What can hang from each mark
Q901: Q138 Q401 Q784
Q747: Q254
Q342: Q138 Q254 Q292 Q784 Q901
Q213: Q292 Q354 Q680
Q254: Q901
Q354: Q254 Q342
Q138: Q254 Q292 Q342 Q680 Q734 Q784
Q680: Q213 Q292 Q734 Q784
Q401: Q213 Q292
Q734: Q34 Q213
Q784: Q138 Q292 Q901
Q292: Q138 Q213 Q680 Q901
Q34: Q734 Q747

Each row was made from one small tree. The marks that hang from a mark follow it in brackets, in the order of their numbers. Every link used is in the known rows. Write each row's tree.
Each row is shifted at random along 3 fixed directions that mean nothing.
Known rows
Q354(Q254(Q901(Q784(Q292))) Q342(Q138(Q680))): [ -72  137  121   48   51  -76   63   21   -7  -84   95  -95  -25  -60
   12    0 -149 -152  -62    2   40   33  170 -172 -131  -30   99    0
   -9  135    5   64  117  -91 -121 -195  138   22   36   22  -75 -232
 -240  -57   78  -19 -376   38  -61   77  -52]
Q292(Q138(Q342(Q254 Q784 Q901)) Q213 Q680): [-175   97   22  148 -113  178  -77  238 -205 -112 -174 -261   98  212
  -32 -122 -143  -10 -161  -64    9  145 -102   25  -65  298    2   58
  -16  -38   -6 -133  184  304 -130 -206  123   12 -156  -94 -182  -28
   14  230  286   87  -28  -29 -202  -52 -225]
Q680(Q292 Q784(Q901(Q138))): [ -84  -45  157 -101   -1 -239  104   18  -44  167   70   -7  -67  167
  -14  108   10  -44  -51  -67   79    7  132  -32   79 -132 -110  -26
   39   36  -76  101  -60   64  -15  -26  -49   38  -86  -34  -72  -14
  -40  -93   70   -4   17   24   54  120  146]
Q354(Q342(Q138(Q292 Q680(Q784)) Q254(Q901))): [-122  -26   99   53  -57 -168  -32  125 -138   79    3  -48  -33  -20
   42  125 -139 -110  -35 -100   22 -157   81  -76  -67   30  -60    5
  -11  -31  -33   -6   37   73 -155  -86   30   57  -41  -43 -104   -1
 -119   86  113  161 -188   80  -42  -26  -15]
Q213(Q292(Q901) Q354(Q342) Q680(Q734)): [ 204   95  282  158  -98 -195    7  -70  -22 -153  -30   92 -299 -490
  120   61 -208  -48   36 -212  134 -410  182 -316 -224    1  113   15
 -217  204   41   64  -54   41  115  -58  -58  140 -122  113   11    7
 -235  110   13  124 -331   96  197  -29   89]
Q784(Q292(Q213 Q680) Q901(Q138 Q401)): [-177   23  -28    1    7  128   78  128  -46  -43 -133 -271  129  451
  -35 -185   36   10 -167    4  -57  273  -70  109  153  127   25  -13
   21   28 -115 -180  122  242   29 -193  122  -18 -149   49 -220 -100
   73   23  174  -57  188 -161  -95  -97  -66]
Q734(Q34(Q747) Q213(Q292)): [  -2   23   13  110   77  292  -28  134  -65 -207 -114  -70   51  198
   65  -37   87   31  -22   54   77  -55 -161   35 -127  290  -11   64
 -135  -46 -131 -289  145  146  -70 -184   32   41 -328   95 -161  118
   47    1   11   -3  139 -259  140 -170 -208]
Q680(Q734(Q34) Q784(Q292(Q213(Q354(Q254))))): [-169  -74   73   -9 -115 -272  131  -29 -155  230   -6  -80   14  350
 -105   52  -15   69  -65   50   83   68  131   -1  108 -135 -156   30
   92  -74  -54   10  144   56  -69  -66  -89  -65 -258  -24 -132   67
   -2 -101   79  -76  100 -162   87  180   30]
Q784(Q292(Q680(Q213) Q901(Q138(Q254 Q342)))): [-133  218   -4   49  -31  146   76  203 -145 -186 -129 -266  192  239
  -26  -39  -10   -9  -83  -51  -18  239  -69   22  -48  260  -16   25
   61  -60    6 -301  237  156  -58 -245   90   66 -267  123 -320 -166
   11   93  145   19  -84 -125 -108 -189 -186]
Q901(Q138(Q734) Q401 Q784): [ -48  235  197 -128 -131 -148  179  -13  206   91  187   37  129  223
  -97  -91  -34  -43 -135  111   82  244  248  -47   33 -170  117  -19
  116  162  -48  255  128  -88 -151 -179   90 -100  139  -77   68 -184
 -146 -142  157 -177 -125   38 -119  100   58]
Q784(Q138(Q680(Q213(Q354)) Q734) Q901(Q401(Q292))): [ -88  182   92  -55   28 -130   93   91  -62  -48    3 -161  153  189
  -60  -58  -22  -33  -65  -43   77   57   94  -21   13   66  -50   86
   55  -25  -23 -165  191  106  -44 -190   48   31 -178   68 -215 -250
  -45  -66   67 -106  -79 -148   36  -46  -51]
Q292(Q138(Q254 Q342) Q680(Q784) Q901(Q401)): [-171  224  110  -45 -278 -235   94   69 -156  137  -24 -109  123  186
 -105  -17 -125   33  -97 -100   34  194  168  -43   64  -72    2    6
  241   25   37   55  162   40 -102  -77   50  -49  -92  -57  -59 -135
  -65   95  278   17  -94  111 -205   88   88]
Q747(Q254(Q901(Q138 Q784))): [   0   15  112   54   18  -16   74   -8   91   -9   61    2  -18   40
   15  -48    3  -59 -101   35  112   63   28  -46   17  -43   -5 -111
  -26   71 -117  105    1    7  -45 -107   89  -20   73   84  -14  -10
  -98  -74   90  -68  -80   37  -29   42   19]
Q34(Q734(Q213(Q354))): [-149 -297 -131   99   97  350  -85  135 -191   34 -287 -239  201  479
  145 -116  192   61  -80   48    8  -34 -307  346  112  258 -100   46
  -54 -155 -306 -412  157  332  -11  -37  -59  -74 -361   64 -250  338
  277   63   70   82  564 -283   77 -286 -145]
Q254(Q901(Q784(Q138(Q292(Q213) Q680)))): [-350  -77  -75  -68 -102  -38   29  103 -240  282 -136 -208  202  523
  -34  -71   88    3 -101  -59 -110  242  -10  214  196  -57   27    5
  189 -159 -163 -185  158  142 -111  -78   86 -130 -171    7 -261   75
  140   25  259   32  277  -57 -176  -79  -53]
Q734(Q34(Q747) Q213(Q292 Q680(Q784(Q138)))): [-175 -123  122 -117  -52 -200   33   -4 -214  318  -22  109   24  401
  -38   36   31  112  -87   44  -25  134  139   76  132  -53  -53   53
  131  -64 -109  -92   80   93 -114  -27   32  -42 -253  -37  -92  189
  102 -118  199  -68  229 -169   87  175   54]
Q138(Q292(Q213 Q680(Q734)) Q342 Q784): [-220 -177   45  -72 -423 -291  -36   72 -337  419  -96  -84  -56  175
  -34   67  -24  -63  -43 -266  -23 -157  113   18   57 -250  -10  -22
  155  -71 -286   60  -75   95   23   46  -87  -50 -204  -17  -78  268
   86  112  259  279  204  210  -81   27  178]
Q734(Q34 Q213(Q680(Q784(Q138)))): [ -74 -190  122   -1  -79 -212  -33   54 -101  147    5   67 -124   93
   27   47  -40   57  -87  -28   54 -173  113  -84   18   40  -92  -76
  -43  -39 -114  -34  -56   84  -11   -8  -54   50 -139    6  -11  207
   39  -15   85   40  110  -94  188  106  122]
Q213(Q354(Q254) Q680(Q292(Q138(Q342) Q901))): [  60   18  228   68 -166 -350   45  -75 -232   77   26   32 -252 -356
   37   92 -196  -17    2 -265   48 -266  221 -271  -66 -177   -4  -36
  -37  160  -49  170  -26   29   46   20  -94   45 -140   82  -17   12
 -167   85  167  116 -221  139   96   53  214]
Q342(Q292 Q784(Q138(Q254 Q680))): [-107  -11  157  -55 -106 -343   22  115  -42  183  135  -39  -28 -134
  -70   44 -193  -90  -78 -143   24  -74  198 -171    7  -84  -34  -24
    7   47  -33  162  -17   64  -93 -133   45   51  129  -65   -8  -78
 -127   64  186   68 -175  145  -59  153   81]
Q747(Q254(Q901(Q401 Q784))): [-224  -73   15  -91  -35 -171  150  -91    1  353   42  -19  157  440
  -66  -80   94   40 -134   52   61  300   33  139  320 -260  -36  -58
  201   12 -188  113   65   28 -113   -9   72 -133   92  -40   -3   64
   70 -117  179 -136  196   21 -110  148  106]
Q901(Q401 Q784(Q138(Q254 Q292 Q342))): [-174  207   32  -85  -62  -44  160  178   74  -27   48 -182  338  324
 -122  -90   27  -54  -83   26   10  373   30   37   -1   15   47   39
  168   20   -9  -74  282  -10 -232 -293  139  -50    8   63 -219 -302
  -82    2  163 -106 -108  -72 -173  -16 -162]
Q680(Q213(Q292(Q901) Q354) Q734 Q784(Q138(Q342))): [ -55 -191  150   26 -148 -323   -9   76 -264  148  -76  -27 -179  -13
   43  147  -60  -27    7 -223  100 -336   91  -79  -38  -48 -164  -37
  -37  -36 -118  -21  -75  193   60   62 -145   67 -295  104 -163  155
    0   92   81  221   44   31  174   32  163]
Q213(Q354 Q680(Q292(Q138 Q901(Q401)) Q734)): [  49  266  309  -57 -189 -444  177 -146  -24  151   80  122  -85  -19
  -67   45 -175   72  -61  -53   83    9  376 -211  108 -119   18   37
   67  140  195  196   81   22   26  -13  -56   -3  -97  -82   25 -115
 -175  -11  177  -92 -186   38   46  147  196]
Q138(Q342(Q254) Q680 Q784(Q901(Q401(Q292(Q213))))): [-185  161   84  -62 -216 -257   86   96 -120  149   66  -74   85  126
 -151  -10  -75  -97  -81 -152   75  148  113  -97   32 -151   11   32
  175   48 -120   67   99    3 -129 -161   65   30    0  -28  -63 -176
  -68   33  201  -31 -147  106 -150  127   39]
Q354(Q254(Q901) Q342): [  62   -5   86  145   41   20   -3  -46    4 -131   47  -40 -154 -297
  119   43 -169 -100   32  -82  121 -274   67 -214 -166  -26   43  -87
 -153  123 -120  116  -44  -93   11  -77    4   92   -5   61   44   -2
 -191    2  -83   93 -305  106   89  -18   37]
Q254(Q901(Q138 Q401)): [ -62  119  151 -103  -42 -218  158  -89  128  191  173  147   30  118
  -49   -7 -106   25  -68   88   33  160  215  -63  195 -168   35 -113
   88  122  -41  261   27  -85 -100  -35   47  -23  143  -70  109  -68
 -104  -90  101 -142  -96   66  -74  118  177]
Q747(Q254(Q901(Q138(Q680 Q734) Q401 Q784))): [-223  -10   44  -66 -105 -123  108   32  -15  279   -4  -94  203  454
  -54 -107  118  -29 -182   22   17  212   34  188  190 -201  -19  -56
  215  -22 -228   24  107   87 -137  -64  122 -156   73    6  -94   19
   67 -117  211  -51  186   17 -145  -54   60]
Q254(Q901(Q138(Q292 Q680 Q784) Q401(Q213))): [-161 -480   17  -39 -297 -364 -100   50 -300  457   33   52 -246   55
   81  129   64 -204  -37 -304  -46 -468   -5   29  152 -359 -129 -202
   30  -31 -606  191 -284  109   21  186 -128  -47  -21   88    0  361
  106   60  168  339  349  238   24  -90  430]
Q34(Q734 Q747(Q254)): [ -82   78   47   -5   65  220   25  -18  -66  122 -107  -95  223  284
  -27  -99   40   36  -99   74   92  162  -30  150   31   12   -4   64
  104  -16 -174  -78  101  100  -15  -93  131  -63 -152  -25  -49   81
   48 -118  132  -74  159  -27  -21   47  -97]
Q747(Q254(Q901(Q784(Q138(Q734))))): [-191 -230    1   38  -32  -49  -13   58 -114  213  -68 -147   74  254
   31  -87   73  -66  -92  -46   62   -5  -57  123  105 -101  -51  -78
   63  -72 -232  -56   -3  123  -21  -35   77  -74   14   68 -129  133
   72  -36  142   64  185    4  -22  -16   12]
Q401(Q213(Q354(Q342)) Q292(Q680(Q734) Q901)): [ -46   51  149  -45 -191 -198   59 -170 -252  184   51   21 -110   62
   29   44 -110  -45  -42  -76   58   10  160  -64   92 -127    2   84
   92   42 -106   65   30    1   67    5  -73  -40 -232  -37    1   11
  -71  -72  142  -70  -37   71  -59  159  129]
Q292(Q138(Q254 Q734(Q34) Q784) Q680(Q213(Q354))): [-195  -67   48  -32 -300 -291   18   76 -322  263 -100 -105  106  319
  -76    7  -31   50  -52  -87   22   26   81   71   94  -62 -137   44
  206 -182 -135  -95  195  102 -122  -65  -60 -114 -301   15 -183  146
   73   22  275   82  183  -63  -47    7   44]
Q34(Q734(Q213(Q292(Q680(Q784(Q138 Q901)))))): [-123  172  247 -184 -145 -399  104  -72  -65  296  127  113   31  168
 -125   22 -166   14  -74   87   84  238  385 -147  163 -144  112   63
  176   66   57  120   49 -106   -1  -82   48   41  -47  -92   55  -21
  -89 -113  206 -145 -138   34  -71  390  138]
Q34(Q734 Q747(Q254(Q901))): [ -94  -23   54   69   31  144  -31  -38 -131  183 -122  -13   84  152
   18  -30   12  -17  -45   22  100  -44  -41  105   51  -38  -12  -24
   73  -34 -242  -21  -14   67   18   29   98  -22  -93   -1   11  194
   53  -54   93   38  134   53   13   15   16]
Q292(Q138 Q213 Q680 Q901): [-134  619  142 -135 -168  -96  208 -112  -38   43   43  -63  260  282
 -189 -150 -236  192 -119  127    8  662  365 -109  156   33  206  133
  262   51  351   30  373  -79  -92 -246  160  -89 -174 -174  -50 -297
 -155  -40  353 -323 -262  -19 -321  237 -114]
Q342(Q254 Q292(Q680(Q784)) Q901): [ -42  546  245  -50  -65 -200  172   18  155  -31  201   55  139   -8
 -192   38 -260    4 -123  138  138  369  316 -248    3   94   84  128
   56  108  337  169  223  -40 -210 -268  101   99  101 -227   61 -333
 -266    2  184 -231 -502   27 -173  281 -139]
Q138(Q254 Q342 Q680): [ -18  -36  119   39 -199 -236  -53  117 -106  117   32  -25 -130 -379
   21   86 -148  -82   -3 -304   77 -406   87 -172 -131 -150  -23 -121
  -34   55 -222  123 -126   19   15  -15  -57   98   27  101   55   98
  -76  129   83  231 -125  259   51  -35  180]
Q354(Q254 Q342(Q292(Q680) Q784)): [-231 -221    8  -66  -61  -96   42  -31 -215  299    1 -165   17  295
   35  -19  -61  -38 -131  -75  -70  158   45   75  147 -161  -16   69
   86   52 -213   84   42  129 -103  -69   31  -97  -43 -154  -58   91
   28  -33  209   55  112   66 -135  122   33]
Q401(Q292(Q680(Q213 Q784) Q901)): [-151 -118   55  -50 -201 -177    7  -28 -361  282  -48  -76 -121  243
   43  119   27  -16  -70 -165   38  -54   67   17  122 -102 -107   23
   90  -87 -206  -13  -57  139   53   64 -114  -15 -286  -52  -65  185
   92   -6  160   88  169   64  -11   53  174]
Q292(Q213(Q354(Q254 Q342)) Q901(Q138(Q680 Q784))): [ 155  160  246  150 -178 -195    0   -4   -3 -243   72  -10 -290 -597
   19   19 -311 -135  -19 -259  147 -407  283 -440 -359 -119   88 -116
 -142  241 -113  273  -42 -111   54 -120    6   69  -79  144   63 -132
 -342   76  107  147 -487  248   52   53  149]
Q734(Q34(Q747(Q254(Q901)))): [ -58  -36   51  131   47   99  -21    9  -80   31  -85   16  -31   25
   16   -3    5   16  -24  -21  122 -157  -96   -6  -24   25  -84  -78
  -23  -38 -196  -40  -32   62  -13   -4   71   24  -99   69    0  148
    9  -27   35   30   63  -13  117   -2   -2]
Q354(Q342(Q292(Q138 Q213 Q680 Q901) Q784)): [-267   58   68  -64 -211 -112   49  -23 -294  219  -62 -157    3  313
  -40  -75 -172   37 -141  -99  -81  314  169  -18  158  -47   95   90
  144   56  -10   57  109  157  -55  -89   91 -106 -163 -200  -69    1
  -12   97  393   29   21   99 -271  156   14]
Q34(Q734(Q213(Q292 Q354 Q680)) Q747(Q254(Q901))): [ 113  193  261   67  -17 -166   37 -145  -54   79   10  247  -55 -196
  -29   18 -136   34   -5   51  149  -69  231 -190    3  -52  106   38
  -10   92  -40   46   71  -71   -6  -46   60   71 -116   84   76  130
 -118  -48  120  -89 -204   -9  107  139   50]
Q34(Q734(Q213(Q292(Q138) Q354))): [ -37  -61   98  -43  -83 -116   33  -41 -168  174  -16   15   32  200
   37  -33  -38   71  -39   56   25   78   93   41  158    1   22   64
    2   18 -105  -61  127  105  -20  -67  -51  -61 -239   31  -73  193
   30  -12  190  -47  190 -118    0   38   31]

Which tree is each row?
[-299  269  200 -258 -399 -465  105 -101 -251  566  101  132  113  300
 -255    4 -165   94  -75  -39    5  253  472  -44  129 -430   85   58
  430  -15  -63  270  140 -157 -165  -13   95 -180 -126 -208  101   18
  -43 -143  420  -87    5  184 -198  370  191] | Q292(Q138(Q680 Q734(Q34(Q747)) Q784) Q213)
[-220  156  206 -119 -176 -485   95   36 -109  378  133   79  119  146
 -135  130 -158  -63  -26    1   17  112  291  -67  131 -176  -24   68
  241  -73   97  149  160  -59 -244  -81   38  -13   63 -177  -67  -64
 -111    2  224   -4 -206  112 -183  171   58] | Q342(Q138(Q254(Q901) Q292 Q680(Q734)) Q784)
[ -38   46   43    8 -168  -53  -11   92  -88   20  -51 -110   20  -21
   12    0  -32  -71  -17 -154   34  -83   49  -77  -83   -8   56   28
   -8    1  -95  -53   50   39  -17 -135   10   19 -126   41 -107    1
  -67   90  146  121  -27   77  -39  -56  -16] | Q138(Q292(Q680) Q784)
[-205  -35   57  -43 -235 -201   25  -18 -279  317  -64 -114   29  184
   -9  -40 -100   64  -86 -138  -44  121   90   52  219 -131   -3  -18
  178  -25  -97   33   56  124   13   10    2  -91 -114  -46  -47  121
   59   75  324   52  171  111 -183   57  141] | Q292(Q138(Q254) Q680 Q901)
[  22  165  181  161 -166    6  -57  284   30 -236    6 -147  -53 -269
   23   30  -32 -260  -50 -191  116 -359   -3 -172 -362   68   79  -38
 -143   58 -192    4   22   78  -86 -216   40   89   20  154 -111  -92
 -160  139   91  221 -248  113  -13 -285  -72] | Q342(Q901(Q138(Q254 Q292 Q680 Q734) Q784))
[ -24 -146  230   58 -239 -277  -44   20 -165  187   17   78 -189 -114
   45   27  -78 -122  -60 -129   67 -206  155 -176   -8 -102  119  -61
  -27   90 -235   95  -95   27   59  -20  -28   45  -11   94   33  238
  -32   73  204  132  -14   92   46   61  190] | Q34(Q734(Q213(Q292(Q901(Q784(Q138(Q254)))) Q680)))
[ -10   68   64   29 -129   23   44  123  -59 -113   11 -133   70  228
    5   -5   83 -172  -56  -62  102  -35  -16  -33  -93   71  -47   21
   10   -9 -165  -70  106   90  -62 -165  -18   -9 -186   27 -211 -101
  -61  -13   83   64    1  -64   -5 -184  -17] | Q680(Q292(Q901(Q138(Q734 Q784) Q401(Q213))))
[-126   15   78   53   -3  147    1  -41  -93  185 -103  -16  107  258
  -13  -59   66  -58  -85   62  116   64  -21  128   35  -81   39  -10
  124   -7 -253   29   23   28  -32    2  133  -83  -49  -13   20  145
   36  -89  138  -11  129   58  -46   71   -2] | Q34(Q734 Q747(Q254(Q901(Q784))))
[-104  354  130 -166  -91 -272  203   11  -58  172   75  -85  266  351
 -135  123  -34   62  -63   41   89  262  259  -15   89   19 -111  135
  201 -155  182  -82  255  -10 -120 -192  -43   21 -251 -101 -195 -118
  -40 -148   63 -125 -146  -78  -29   57  -82] | Q138(Q254 Q680(Q213 Q292 Q734))
[-130 -335   51   75   95  -95  -26  -10 -148   99  -66 -140 -137  -34
   96  -19  -63  -66  -23 -189   73 -233  -57   -4    0 -181  -79  -20
  -64  106 -305   80  -52  122   -8   11  -23   -6  -59   28  -56  101
    0   27   59  121   79   57   83   97  105] | Q213(Q354(Q254 Q342(Q784(Q901))))
[-205 -390  -42   71  -94 -153  -72  163 -239  208  -45 -101  -64  119
    1   18   41 -145  -63 -218   48 -235 -199   69  109 -114 -186  -82
  -39   10 -446   -6  -71  271  -71   33  -75   30  -51   90 -124  157
  121  166  161  202  283   18   47   -9  131] | Q138(Q342(Q254 Q901(Q401(Q213(Q354)))) Q784(Q292))
[  62   -3  105  214   56  192  -88    0  -88 -121  -92   15  -66 -139
   87    5  -81  -73   18   49  157 -359   -3  -78 -155  122   15  -41
 -131   29 -236  -17   43   -3   18   -3  -12   45 -201   82   37  194
  -48   25  -31   90  -40  -53  146  -87   -3] | Q34(Q734(Q213(Q354(Q254(Q901)))) Q747)
[  48 -473   47  274 -125  -10 -180   88 -198   24  -90  -49 -355 -120
  227   96  -36 -241  -72 -210   57 -660 -184  -69  -53  141 -138 -123
 -318   13 -404   12 -283  314  109   64 -137  122  -41   44  -10  366
   28  173  -59  388  115   55  220 -252  152] | Q354(Q342(Q254(Q901(Q401(Q213(Q680(Q734))))) Q292))
[ -80  316  138   32   30   -7  121   89   75 -131   13 -135  186  238
  -33    9  -94  -86  -97  111   87  210  145  -46 -100  233   15   78
   47  -38  256 -120  223   -6 -125 -254  142   38  -51  -63 -195 -291
 -183  -71   16  -96 -337  -84  -68   19 -240] | Q354(Q342(Q254(Q901(Q784(Q138(Q680(Q292 Q734)))))))
[ -26    7   20  -17    2   51   49  -33 -202  -22  -65 -136   16  170
   83   -2  -31   26  -57  -58   13   73    8   33   21   95  -51   95
  -17  -24 -103 -160  126  114   -1 -122  -29  -14 -334   48 -152   -5
   -5  -50   74  -46   19  -91   10  -40  -63] | Q401(Q292(Q680(Q213(Q354(Q342)))))
[-106   62   61  -27   21   30   46    3  -95  119 -140  -29  240  418
   -6  -45   62  127  -96  140   52  214   61  167  105  128  -10  133
  112  -91   -4 -246  275  120 -121  -88  -11  -52 -294  -64 -155  123
  106  -40  132 -118  198 -240   28    1 -101] | Q34(Q734(Q213(Q354 Q680(Q784))))
[-145 -181  -89  -45  -39   70   57  135 -116   98  -15 -201  219  501
   19  -47  166  -63 -100    4  -58  176 -194  229  171   35 -139    3
   62 -107 -327 -156  154  200 -138 -171  -20  -94 -180   82 -275   60
  124  -38  126   -5  335 -166  -92 -219  -52] | Q901(Q138(Q254 Q292) Q401(Q213))
[-269 -190  113 -101 -273 -412   37   50 -309  486  -44  -74   79  396
 -103   14  -96   22 -112  -68  -72  129  150  109  269 -173 -114   81
  217 -125 -111   77  148  197 -150  -36  -55 -146 -170 -136 -154  189
   75   65  382   63  224   16 -188  137   84] | Q342(Q138(Q254 Q292(Q213(Q354) Q680(Q734))) Q784)
